Here is a tiny trained network, its code and every weight. The questions are about switching its units off for an input and a class, where a switched-off unit gives its printed mean instead of its output.

import numpy as np


def w(rows, s, z=0):
    codes = np.array(rows[::2]) - 128.0
    scale = np.full(codes.shape[1], s)
    scale[-1] = z or s
    return codes * scale


def norm(h):
    return h / np.sqrt((h * h).mean(-1, keepdims=True) + 1e-5)


def f(y):
    return np.maximum(y, 0)


def log_softmax(a):
    a = a - a.max(-1, keepdims=True)
    return a - np.log(np.exp(a).sum(-1, keepdims=True))


def net(x, mask):
    res = np.array(x, float).reshape(1, 8) / 4 @ E
    u = 0
    for l in range(4):
        y = f(norm(res) @ A[l][:, :-1].T + A[l][:, -1])
        res = res + np.where(mask[u : u + 7], y, B[l][:, -1]) @ B[l][:, :-1]
        u += 7
    return log_softmax(norm(res)[-1] @ U[:, :-1].T + U[:, -1])


A, B = {}, {}
E = w([
[104,74,83,21,180,74,193],'x0',
[1,209,202,122,166,240,108],'x1',
[82,36,147,168,102,194,41],'x2',
[119,92,209,88,130,89,167],'x3',
[134,177,233,248,160,127,158],'x4',
[94,80,78,148,145,212,239],'x5',
[202,100,117,117,217,189,70],'x6',
[126,122,93,167,173,112,157],'x7',
],0.0079)
A[0] = w([
[108,73,178,161,122,27,188,3],'0.n0',
[86,21,84,77,133,153,59,119],'0.n1',
[90,93,130,1,128,201,123,18],'0.n2',
[195,78,148,26,221,34,55,9],'0.n3',
[124,149,126,73,172,107,188,88],'0.n4',
[192,64,103,125,34,130,8,90],'0.n5',
[190,107,41,172,171,133,145,27],'0.n6',
],0.0098,0.0041)
B[0] = w([
[146,24,204,145,86,134,204,182],'0.n0',
[97,36,89,111,101,167,123,236],'0.n1',
[97,136,158,10,121,218,114,196],'0.n2',
[94,157,127,95,236,13,66,224],'0.n3',
[169,215,123,164,22,58,63,178],'0.n4',
[186,135,100,200,9,125,50,254],'0.n5',
[157,112,53,120,163,145,184,175],'0.n6',
],0.011,0.0067)
A[1] = w([
[41,218,208,217,164,217,124,60],'1.n0',
[147,122,137,104,212,116,108,10],'1.n1',
[121,159,48,144,202,176,92,109],'1.n2',
[25,173,192,221,171,203,143,40],'1.n3',
[122,129,200,95,94,82,247,3],'1.n4',
[128,95,10,190,159,154,158,110],'1.n5',
[208,218,69,106,198,184,236,81],'1.n6',
],0.011,0.0024)
B[1] = w([
[7,106,146,206,169,85,90,254],'1.n0',
[121,131,99,108,127,97,101,157],'1.n1',
[152,93,187,136,110,139,161,187],'1.n2',
[39,100,176,203,180,121,77,231],'1.n3',
[144,143,162,107,59,100,148,211],'1.n4',
[143,82,71,177,127,164,151,206],'1.n5',
[145,217,137,149,170,164,154,184],'1.n6',
],0.019,0.0066)
A[2] = w([
[149,154,152,183,192,149,202,13],'2.n0',
[111,72,190,153,137,78,224,16],'2.n1',
[132,88,187,137,119,77,209,4],'2.n2',
[150,81,138,66,247,38,130,9],'2.n3',
[135,170,196,103,155,121,146,195],'2.n4',
[65,104,184,42,160,244,110,51],'2.n5',
[60,71,76,80,127,143,86,62],'2.n6',
],0.014,0.003)
B[2] = w([
[156,191,166,182,182,182,184,177],'2.n0',
[171,81,221,135,112,98,171,231],'2.n1',
[172,76,185,112,112,124,182,206],'2.n2',
[163,152,103,104,254,49,83,213],'2.n3',
[120,67,10,135,94,86,147,196],'2.n4',
[108,122,194,8,129,241,107,240],'2.n5',
[173,125,150,121,151,188,164,255],'2.n6',
],0.018,0.0059)
A[3] = w([
[18,29,95,199,136,107,131,41],'3.n0',
[209,70,201,173,194,170,85,64],'3.n1',
[145,172,160,101,91,85,219,91],'3.n2',
[176,197,181,185,24,131,8,3],'3.n3',
[134,132,180,150,67,195,149,136],'3.n4',
[112,81,188,58,240,122,235,70],'3.n5',
[83,225,55,83,64,55,168,123],'3.n6',
],0.013,0.0032)
B[3] = w([
[67,42,134,125,180,115,109,254],'3.n0',
[49,176,70,96,98,75,167,253],'3.n1',
[126,99,203,93,141,125,180,205],'3.n2',
[160,223,113,184,1,125,59,244],'3.n3',
[189,157,147,101,183,74,70,237],'3.n4',
[173,173,158,184,93,139,49,254],'3.n5',
[46,136,75,66,125,128,165,177],'3.n6',
],0.018,0.0065)
U = w([
[11,116,174,208,163,114,78,186],'0',
[74,166,104,44,107,99,204,1],'1',
[150,166,93,178,7,93,33,75],'2',
[170,149,70,89,207,28,77,172],'3',
[177,96,211,138,69,46,193,210],'4',
[115,122,150,33,123,227,69,169],'5',
[173,20,27,151,100,158,152,66],'6',
[168,188,101,194,187,178,212,185],'7',
],0.017,0.0027)

Each question gives the input, the list of numbers given to net, and the class t.
The units are the neurons (one row each of A and B). Each row of codes is followed by its name. A weight is (code - 128) times the scale printed after its matrix; where a second scale follows, it is the last column's (A, B and U).
mask holds one flag per neuron, layer by layer. A switched-off neuron (its flag False) gives its mean, the last column of its row in B, instead of its output. The means were averaged over made-up inputs and are rounded, as every weight is.
A unit's drop is (log p(t) with every unit on - log p(t) with that unit switched off) / (log p(t) with every unit on - log p(t) with every unit switched off).
The circuit of an input: a set's keep is (log p(t) with only the set's units on - log p(t) with every unit switched off) / (log p(t) with every unit on - log p(t) with every unit switched off). Starting from the 12 units with the biggest drops (on a tie, the unit counted first), units are removed one at a time, each time the one whose removal leaves the highest keep (on an exact tie, the one counted first), for as long as the keep stays at least 0.8.
units of the circuit, in order: the units of the circuit, biggest drop first
k most important neurons: the k neurons with the biggest drops, biggest first
k most important neurons of layer l: the k neurons of layer l with the biggest drops, biggest first
drop when u is switched off: that unit's drop, to one decimal
input [0,7,-7,-1,-3,-1,8,3], class 7: 2 most important neurons of layer 2 : (2.n0; 2.n4)
input [2,-1,8,2,-5,0,6,7], class 6: 2 most important neurons of layer 0 : (0.n5; 0.n6)
input [8,-1,1,-6,4,-7,-1,-6], class 3: units of the circuit, in order : (0.n3)
input [0,-3,8,-1,2,-3,5,6], class 6: units of the circuit, in order : (1.n5; 0.n1; 0.n6)
input [-8,1,-8,7,-4,0,5,1], class 3: 2 most important neurons : (0.n5; 0.n3)
input [-3,5,8,7,-6,-8,2,2], class 5: 3 most important neurons of layer 0 : (0.n2; 0.n1; 0.n4)
input [-1,1,-8,1,0,-1,3,8], class 7: 2 most important neurons : (1.n6; 2.n0)
input [6,-6,-4,7,-4,0,-2,-7], class 3: 2 most important neurons of layer 1 : (1.n2; 1.n5)
input [2,-8,8,-7,-5,-2,0,-2], class 6: 4 most important neurons : (0.n1; 1.n5; 0.n6; 0.n4)
input [0,0,1,-4,-4,5,-8,8], class 7: 2 most important neurons : (0.n5; 2.n0)
input [8,-2,8,-7,-2,7,-2,3], class 6: 3 most important neurons : (1.n5; 0.n6; 1.n3)
input [-8,3,7,-1,-5,-1,8,0], class 2: 2 most important neurons : (0.n5; 3.n3)
input [-1,5,-4,-4,-3,6,3,-8], class 5: 2 most important neurons : (0.n2; 2.n5)
input [0,-5,-7,1,-7,8,5,8], class 7: units of the circuit, in order : (1.n6)
input [-4,7,-1,3,-5,-4,8,-1], class 5: drop when 1.n3 is switched off : 0.0
input [-1,0,2,3,-5,-8,-2,2], class 2: drop when 0.n5 is switched off : 6.3
input [5,-3,5,3,3,-7,4,-1], class 3: drop when 0.n3 is switched off : 3.0
